Here is a tiny trained network, its code and every weight. The questions are about switching its units off for an input and a class, where a switched-off unit gives its printed mean instead of its output.

import numpy as np


def w(rows, s, z=0):
    codes = np.array(rows[::2]) - 128.0
    scale = np.full(codes.shape[1], s)
    scale[-1] = z or s
    return codes * scale


def f(y):
    return np.maximum(y, 0)


def log_softmax(a):
    a = a - a.max(-1, keepdims=True)
    return a - np.log(np.exp(a).sum(-1, keepdims=True))


def net(x, mask):
    res = np.array(x, float).reshape(1, 7) / 4 @ E
    y = f(res @ A[0][:, :-1].T + A[0][:, -1])
    res = res + np.where(mask, y, B[0][:, -1]) @ B[0][:, :-1]
    return log_softmax(res[-1] @ U[:, :-1].T + U[:, -1])


A, B = {}, {}
E = w([
[143,188,117,85,118],'x0',
[89,124,133,164,230],'x1',
[120,225,133,130,217],'x2',
[160,235,178,134,67],'x3',
[115,132,130,173,152],'x4',
[185,98,242,98,110],'x5',
[158,145,73,3,136],'x6',
],0.0064)
A[0] = w([
[108,172,64,118,255,100],'neuron 1',
[162,215,154,72,59,187],'neuron 2',
[121,129,144,181,125,146],'neuron 3',
[112,137,174,254,151,178],'neuron 4',
[114,183,139,113,98,121],'neuron 5',
[144,154,132,121,117,68],'neuron 6',
[105,106,158,65,99,247],'neuron 7',
[176,60,145,78,120,129],'neuron 8',
[103,165,116,141,162,176],'neuron 9',
[92,52,32,165,135,99],'neuron 10',
[129,123,120,153,113,73],'neuron 11',
[117,129,154,162,132,47],'neuron 12',
[115,76,57,156,104,90],'neuron 13',
],0.015,0.0014)
B[0] = w([
[93,160,135,146,254,246],'neuron 1',
[197,205,114,109,97,210],'neuron 2',
[130,100,147,141,103,167],'neuron 3',
[135,89,140,230,75,225],'neuron 4',
[134,168,138,134,109,165],'neuron 5',
[136,147,121,132,121,145],'neuron 6',
[155,100,142,76,137,165],'neuron 7',
[148,64,128,99,164,176],'neuron 8',
[127,123,128,155,173,178],'neuron 9',
[42,156,106,83,72,204],'neuron 10',
[130,108,118,127,120,141],'neuron 11',
[140,119,124,165,117,154],'neuron 12',
[65,120,110,83,86,176],'neuron 13',
],0.031,0.012)
U = w([
[72,196,103,182,221,167],'0',
[183,254,85,102,73,253],'1',
[184,45,117,43,153,68],'2',
[29,160,36,90,60,198],'3',
[113,100,144,232,66,133],'4',
],0.0067,0.00035)

Each question gives the input, the list of numbers given to net, and the class t.
The units are the neurons (one row each of A and B). Each row of codes is followed by its name. A weight is (code - 128) times the scale printed after its matrix; where a second scale follows, it is the last column's (A, B and U).
mask holds one flag per neuron, in row order. A switched-off neuron (its flag False) gives its mean, the last column of its row in B, instead of its output. The means were averaged over made-up inputs and are rounded, as every weight is.
A unit's drop is (log p(t) with every unit on - log p(t) with that unit switched off) / (log p(t) with every unit on - log p(t) with every unit switched off).
The circuit of an input: a set's keep is (log p(t) with only the set's units on - log p(t) with every unit switched off) / (log p(t) with every unit on - log p(t) with every unit switched off). Starting from the 12 units with the biggest drops (on a tie, the unit counted first), units are removed one at a time, each time the one whose removal leaves the highest keep (on an exact tie, the one counted first), for as long as the keep stays at least 0.8.
circuit, biggest first: the units of the circuit, biggest drop first
top k neurons: the k neurons with the biggest drops, biggest first
drop when u is switched off: that unit's drop, to one decimal
input [5,-1,-2,-6,3,-5,5], class 3: circuit, biggest first : neuron 10
input [-7,-4,-1,5,3,0,1], class 1: circuit, biggest first : neuron 1; neuron 4; neuron 2
input [-4,1,-6,3,-8,8,-5], class 2: top 2 neurons : neuron 8; neuron 7
input [-7,3,-4,-4,8,-4,-7], class 4: top 2 neurons : neuron 4; neuron 3
input [8,-4,4,-2,-6,-1,-8], class 1: circuit, biggest first : neuron 1; neuron 2
input [-4,2,3,3,5,8,5], class 1: circuit, biggest first : neuron 1; neuron 2
input [2,0,-4,2,7,6,4], class 2: circuit, biggest first : neuron 8; neuron 7
input [-1,0,-3,0,-8,-5,-8], class 3: top 2 neurons : neuron 10; neuron 13
input [-5,7,-3,8,6,4,6], class 1: top 2 neurons : neuron 1; neuron 4
input [3,0,-1,0,-3,-8,-8], class 4: top 3 neurons : neuron 4; neuron 3; neuron 2
input [-1,0,4,2,-7,-8,-7], class 4: top 2 neurons : neuron 4; neuron 3
input [7,-7,3,-8,-7,2,7], class 2: drop when neuron 8 is switched off : 1.0
input [-8,1,3,-3,6,2,0], class 4: drop when neuron 4 is switched off : 0.5
input [-5,5,-6,-4,-6,5,3], class 2: circuit, biggest first : neuron 8
input [5,5,-4,-3,7,5,8], class 2: drop when neuron 8 is switched off : 0.0
